[  55  -84  211  294  -12 -117 -121  -75   34   -7  -40 -302  -10  -17
   26   15   14  102  217  -74  184  -77 -111  -90  176  -15  -82 -186
 -208  300   35 -111  221]  1
[ 204  218  -96 -138  -54   75  119  292   82 -193  330  329  -84   66
  172  -42  -50 -362  271  593   39 -405  -87 -234 -110  -73  441  -26
   34  -34 -210  -16  -29]  7
[ 100 -184  326  267  132  -43  -37 -134   -4   -2   23 -199   -7  -40
  139   60  -53   94  246 -138  142   41  -96 -121  204   16 -223 -181
 -191  482  181 -126  262]  5
[ 148  212 -388   41 -387 -124  146  258 -154   23   59 -270  185  -42
  -98 -116    5 -403  476  245 -357 -210 -129 -287  248  335   19 -127
   49 -230  -73  186  285]  6
[ 131   65   48   50 -140 -261  147   81 -344 -235  272 -315  -52 -140
  417 -145 -203 -295  266  259 -238 -201 -163 -291   10  -86   92 -209
   97 -208  235  262 -160]  4
[   6   35 -118  141  114  -72 -103 -159  -69   31   23 -288   -3  -94
 -125  -81  -89 -295  318 -330 -274  -72   96   24  279  147   21   45
 -276  -70  -40    6 -110]  5
[ -14   91  -86 -105    0    3   32  129  138 -126   24  117   83  -37
  -50 -133   91  -39    0  136  -77 -236   53  124  -23  -89  148   15
  -78 -197 -119 -115 -116]  12
[  53  -63 -333  174  301    3 -154 -166  -24   42  -60 -123  208 -102
 -140  -90  -73  121 -102 -221 -250   24  242  107   75   84 -159   48
  -99   23 -198  146 -103]  11
[  14 -120    6  -48  -98 -158 -205  235  -53  203 -253 -372  -24 -220
  500 -354 -371 -440  389 -172  144   43  273   78  122 -194  688 -278
 -284 -382 -102  300 -170]  0
[  15  129 -190  -44   32   19   -9   78  134  -74   -9  197   80   -8
   -7 -128   51  -15  -18  153  -68 -265   99  184  -46  -51  249   78
  -86 -247 -115  -97 -245]  11
[-172 -277  -74  -83  253 -233  -28   -5 -140   34    8    4  113 -302
  250 -292 -229 -256  550 -160 -361  179 -356   45  199  389  -45 -128
 -185   12  169   98 -104]  4
[-108  -18 -339  198  206 -241 -188  -71   81  190  -91 -301  218  -77
   19  -56 -131  350 -236  -94 -325  170   13   93  126   22  122  -73
  -44   39   60  279  -69]  2
[-377  -59  275  181 -442    2  403 -336  -85 -146  265 -178 -400 -105
 -575  306  -94   32    3   -9  451 -240 -210  233  -35 -250 -241  228
  286   95   97 -422  162]  10
[   2 -122  253  253   95  -88  -62  -97  -24   74  -69 -258   -1   -9
   82  -24   25  278  159 -102   91  -54 -195 -107  120   24 -193 -209
 -196  283  183  -44  162]  0
[-217 -173  -47  221 -179  -81  140 -216 -216  140   27 -350  107 -167
 -200   18 -279 -225  157 -272 -175  664  -23  -15  349  415 -367  160
  228  125  215  124  131]  8
[  97 -171  258  358  121 -152 -146 -134   63   34   86 -217    6  -44
  132   57  -59  273  283   38  139   -1  -87 -119  303  -32 -130 -195
 -207  414  188 -113  248]  12
[   4   81 -172   -4   22  -30   23   66   50  -81  -23   22  127 -111
   33 -156    9  -85   65   48 -140 -250  171  153   -8  -32  127  -15
  -97 -375  -84  -28 -230]  1
[ 153  -97  165  274   30 -108  -68  -52   -9  -33   91 -292   75   -7
   83  133  -20  182  120    5   -6   95  -40 -202  252  -15 -233 -218
 -141  361  174   44  271]  1
[  46   90 -191  -45   93   50  -17  102   43  -74  -58  159  154  -37
 -111 -128   46   34 -131  108  -32 -224  185  217  -10  -85  148  113
  -41 -259 -145  -69 -261]  7
[  28   75 -113   57   86    1   -4   64   80  -21   -7   58   39  -71
   89 -103   45  -30   80   70  -75 -223  167  108   53  -67  142   41
 -154 -354 -102  -13 -204]  3
[  33   60 -122  -58   74   32   -9   88   88  -37   -9  135  119  -57
   87 -216    5 -142  151   65   -7 -276  110  232   12  -67  230   43
 -114 -161 -116 -181 -181]  6
[   2  102 -382   32  405   40 -133   20  126   71  -64   33  183   35
 -206  112   59  213 -220 -146 -405   63  405   49   65   41  180  194
  -86  -92 -155  262 -194]  2
[  29   34 -220  211  251   50   87 -186  -68   93    6  -49  101  -42
 -109   46   18   35   39 -156 -253  -32  107  -59  150  325 -198   54
  -60 -135  -63   60  -24]  10
[  16   22 -194   -9   -8  -34  -28   85  163    7  -63   87   82 -101
   33 -209  -12   34   14   98  -65 -181  117  198  -17  -75  224    0
  -90 -313 -169  -42 -173]  11
[-500  198 -119 -101 -130 -316  166  -84  287  -38  228 -142  -88 -109
  264 -155  -36   33  151  533 -172 -397 -433  145  -77 -159  407  -64
  131 -332  211 -103 -159]  6
[  68 -179  132  236  140  -65  -80 -150  -96   50  -70 -268  155  -95
   36    9  -69  135  191 -221   43   51 -119   13  135   45 -141 -119
 -142  368  107  -89   99]  9
[-163   79 -238  130  226 -144 -174 -180  136   54  -32 -326  104  -60
  -57   55  -91  288  -85   36 -270  -72   38   76   89  -62  177   11
 -108   74   12  127  -92]  6
[ 213 -138  285  220   96 -158   -8 -139  -76  -19   87 -284   77   -7
  171  122  -94   47  283  -96  195    7 -172 -184  249  -44 -159 -179
 -134  552  135 -137  285]  8
[ 168  -11 -204   53  160  -30  -49  -30   74   79  117 -186  159  -54
   80  174  -87  247 -268  -61 -285  152    5  -21   49 -135  152  -68
 -103  278  -98  181   61]  11
[-472 -137   80 -161 -216 -126  234 -360  -95 -242   86 -426  -54 -251
 -369   59 -231 -108   29  -78 -196  -78 -298  171 -224 -150 -181  -59
  301  229  429 -192  120]  5
[-176  126 -168   31   21   53   30   17  153  -54  -20  121   82  -61
 -135 -101   69  -63   27  120   -5 -257   95  204  -81   11  214  150
  -11 -158  -24 -133 -173]  8
[ -11   50 -145    1 -580 -137 -240  377  116  -68 -129 -430 -197 -127
   52 -157 -127 -415    4  321  -41  137   21 -338   80  -11  389 -351
    2 -191 -131  180  232]  5
[ -51  154 -136 -115  -61   14   74   60  114 -111   44  131   28  -90
 -101  -96   41  -56  -29  168  -26 -345  -10  252   -9  -78  247  103
  -42 -307  -76 -166 -283]  6
[-176  203  -13  -25 -608   13  -80   67 -118 -136   87 -348 -254  148
 -552  251  -32 -378    8  295   33  371 -167 -349  285  139 -143  149
  123  348   43   -5  356]  8
[-343   51  101 -231 -486   67  136  200   97  102  166 -226 -101  -41
   26   15 -318 -217  104  186 -232  169 -273  173  336    2  265  125
  126  184  402 -125  -50]  5
[ 119 -151  312  218  137  -87    5 -150  -77  -45   99 -245   32  -34
  177   84  -71  101  266 -135   12  -40 -149 -126  221    4 -194 -207
 -175  420  286 -115  144]  5
[ -79   87 -119  -59  -56   29   82   31  117  -84   98   78   66  -63
  -75  -39   32   18  -23  234  -98 -186   50  138  -65  -85  112   42
   30 -325   15  -85 -166]  9
[  92   60 -270  -28  204  124  -96   24  116  104   42   24   62  -29
 -122  -40  -49   25 -234  -42 -259   82  -11   15  233  179  -96    8
 -181   71 -226   50  -26]  1
[ 141    6  237  -12 -130   79 -139   62   15   96  -37 -325 -163  120
    0  201 -166 -251   67   -9  318  144  109 -208  349 -291  159  -13
  -42  393  114 -138  155]  11
[ 186   80 -132  -23   76    6 -112  145    4  -55  140  -87   72   32
  -47  -92 -110 -166   -1   -8 -234  -73  158    0  195   -9  151  -17
 -140  -65  -59   18 -110]  9
[ -97   90 -464 -112  144  -42 -154   55  117   49  -69  200  152  -62
 -279  -68   21  125 -311  -55 -269  105   -5  187  -97  142  191  112
  -14  -63 -172  208 -223]  4
[ -25   56 -241  280  289 -134  -67 -128   83   74  -11 -176  221  -15
   42  -33   85  287  -78  109 -135  -21   80  -76   58   47   20  -77
  -75 -116 -103  153  -20]  11
[ 189 -130 -557 -202 -162 -229   80   71 -412  131 -225 -129  274 -469
  182   78 -438 -247  -25 -350 -505  336 -183   84  278  492  218 -122
  122 -227  -17  547 -307]  3
[ -78   46 -155   60   15   24   77   44  105    4    8  149   60  -85
   23 -179   34   63   71   92 -104 -303   13  234   54   44   53   61
  -84 -317   30  -98 -221]  8
[ -67 -352 -303 -214   37  -25 -393  431  279  365 -413   96 -100  -42
 -163 -670  -64  137   12 -186 -203  186  218  146  103  -82   47 -276
  -69 -505 -177  215  105]  12
[ 121 -114   74  120  144  -96  -48 -142  -80   25  -49 -262   65   -5
  -32  125  -84  161  -88 -151   64  139 -105  -62  105 -130 -148  -42
  -57  405  -11  -47  212]  8
[  24  145 -123   -2  -85   37  124   34  210  -81   -4  159   17  -48
   -3 -129   52  -20    5  147  -36 -365   69  225  -34 -111  142   81
  -65 -327 -126 -158 -173]  5
[ -61   46 -144  -55   -5   28   46   74   49  -69  -30   34   57  -69
  -55 -165   22  -76   11  -63 -149 -289   57  241   -6    1  126   24
 -134 -293 -100 -116 -208]  10
[ 112  -90  230  266   54  -72  -46 -110  -71  -69   71 -287   18   23
   21  175  -36   94  130  -34   66   90 -116 -188  195  -14 -234 -119
 -137  396  125  -61  243]  1
[  15   76 -214 -240   51    6  -30  180  108  -58 -103   97  125  -58
  -34 -229  -24 -190  -83   19 -122 -220   22  245  -49 -129  300   58
  -93 -244 -203 -130 -234]  7
[-357  212   20   54 -248 -201  299   13 -172 -288  207 -542  118    6
 -237   24 -124 -242   59  -13 -353 -247  -97  105  163  -19  -29  155
  111 -231  262  -69 -140]  12
[ -56   23 -287  231   -2  -52  -53 -109  103  148  -18  -64  193  -67
  -71  -58  -23  180   33   14 -167   75   80   63  112  262  -72  -37
  -58   35  -26  139  106]  11
[-613  157 -136  408 -248 -117  -93  104  338    7  -74  -50 -128  155
 -107 -292   58  142  350  351 -138 -220  121   83 -377    2  286  -51
 -152 -442  172   80  120]  12
[ -26 -131 -424 -347 -308 -269 -115  253 -294  -71  275  -51   46  -75
 -284  308 -205  -62  -64   97 -632  478   19 -116  -69  -11  438  -29
  412  -76  263  494   53]  11
[  24   72 -128   85  322   -6 -262   66   84  113  -49  -20  162   68
  -67  -33  123  242 -122  105  -87   75  211  -93  113   -1  130  -35
  -76  -16   72  152 -119]  9
[ 174 -128  301  218   15  -85  -21 -145  -82   -4  -12 -325    4  -34
   10  147  -42  105  147 -122  246  -25  -79 -137  225  -44 -208 -141
 -139  375   32 -216  255]  10
[ -45   93  -36  -66 -103   57   11   88  160  -46    8  101  -52  -20
 -111 -109   52  -58   44  146   54 -299   82  167  -10 -130  220   43
  -96 -250  -71 -238 -148]  7
[-191  -74  126  -32 -373   37  -61   52  -13   90 -290   39  -23    0
 -634  309   35   70  -52   62  797  319  230 -113 -165  -83  107  127
  490  452  -54 -112  309]  8
[  43   23 -259   91  162 -205 -253  -29  216   38  -21   75   56  -41
 -168  -89  -47  273 -198   73  -80  195  178   22  -23  -98  125   20
  -10  119 -148  200  -17]  11
[ 205 -157  239  257  104 -144  -29 -137 -112  -29   19 -250   91  -38
  216  122  -42   99  309 -254   80 -116 -102  -23  193  -15  -30 -160
 -234  352  161  -30  109]  2
[-296  181  131  278 -492 -217  -82 -159   88  -15  232   34 -323  128
 -648  343  -64 -117  389  568  664   87  108 -151   28 -166  302  295
  438  311  235 -189  390]  5
[ 486   57 -281  165 -323  -71  171  230  262   74  189  205  -60  -99
  634 -111 -127   12  205  362  138 -275  238  -15  102 -194  468 -176
  -84 -497 -670  232  -50]  11
[ 140  -57  355  369   95  -78   38 -150  -36  -23  112 -317   -8   58
  161  192   56  237  232   47  166 -112  -66 -195  160 -165 -130 -124
 -202  336  190 -116  280]  11
[  -2   80 -299  153  124  -30  -11 -110  122  -14  119   92  124  -22
  -85  -13  -48   67    0    9 -245 -117  101   83   69  132  -28   49
   -3  -72  -30   57 -156]  5
[  58   74 -100   13  -17   16   57   38   76  -78   -2   70   60  -69
    2  -59   50  -17  -59  -34   -5 -267   96  219  -11 -110  125   39
  -90 -211 -118 -142 -196]  9
[ 122  -66   85  107   70  -88   23 -123  -60  -32   77 -176   15   41
   14   86  -60  142   34   16  -24   44 -198 -131   79  -14 -129 -107
  -58  342   13  -20  243]  11
[ 124  -99  -41 -236 -115 -265 -392  418   82  283  -72 -286   41 -195
  545 -104 -220  -90  412  208  -33   61 -179 -178  231 -218  899 -369
 -185  173  -11  293  -32]  5
[-543  247  330  277  -80  240  138 -160  167 -166  168 -249  -26  238
 -277  116  206  224 -276  154  -30 -152 -211   93    6   63 -573  257
 -140  318  370 -365   35]  11
[  88 -289  116 -202  157 -125 -130  123 -118   -8  -54  -18  -38 -233
   89  -97 -338 -187  340 -173 -334  394  397  152  277   69  420  124
 -108 -254   29   77 -102]  5
[ 372 -214  153  -56 -290   67  -50  241   -1   12  304   72 -463  -34
  285   65 -368 -482  278  145  104  336  -18 -247  180 -172  456 -134
   10  236  -97  143  337]  3
[ 152 -214  322  266  127  -10   23 -214 -133   16   54 -236   22  -34
  123  117  -43   73  400 -183  189  -88 -153  -70  221   38 -173  -88
 -194  387   88 -195  206]  8
[  29  -30 -284  -15  311  -61 -108  -27 -121   65 -103  -78  349  -37
 -132  -49  -30  180 -263 -124 -182  125  119   71   -6  142   20  -48
   10  -52 -128  134 -111]  10
[  -8 -179  126 -229 -257   63   49  131 -173  -96  -16 -197 -515  -19
 -112  -39 -454 -516  -14 -439 -425  231  -76  112  221   80  167   65
    0  -50  310   73   57]  6
[  28 -121  185  199  116   54 -110 -178 -134   74 -237 -304   26  121
 -270  231  -54  368 -459  -99  388  344  225  -18  212 -261 -427  143
  181  409   27  -86  208]  10
[  59 -120  276  234  -22  -36  -16  -93 -134    0  102 -270   42   25
   84   63  -67   44  318 -126    3  -23  -97  -39  277   45 -181 -132
 -209  266  335 -112  119]  0
[  47   63 -225   67   43 -159   48 -158   48    2  174 -235   58 -198
  102  198 -194 -146  -92  -93 -251  197   77 -105   77   12   83  -87
    3  228  -15  213  124]  1
[  29 -187  253  260  200  -89  -33 -180  -61   75  -37 -222  108   21
   25  141   -2  277  117 -212  229   71 -134  -64   89 -110 -232 -140
  -97  484  124 -121  201]  5
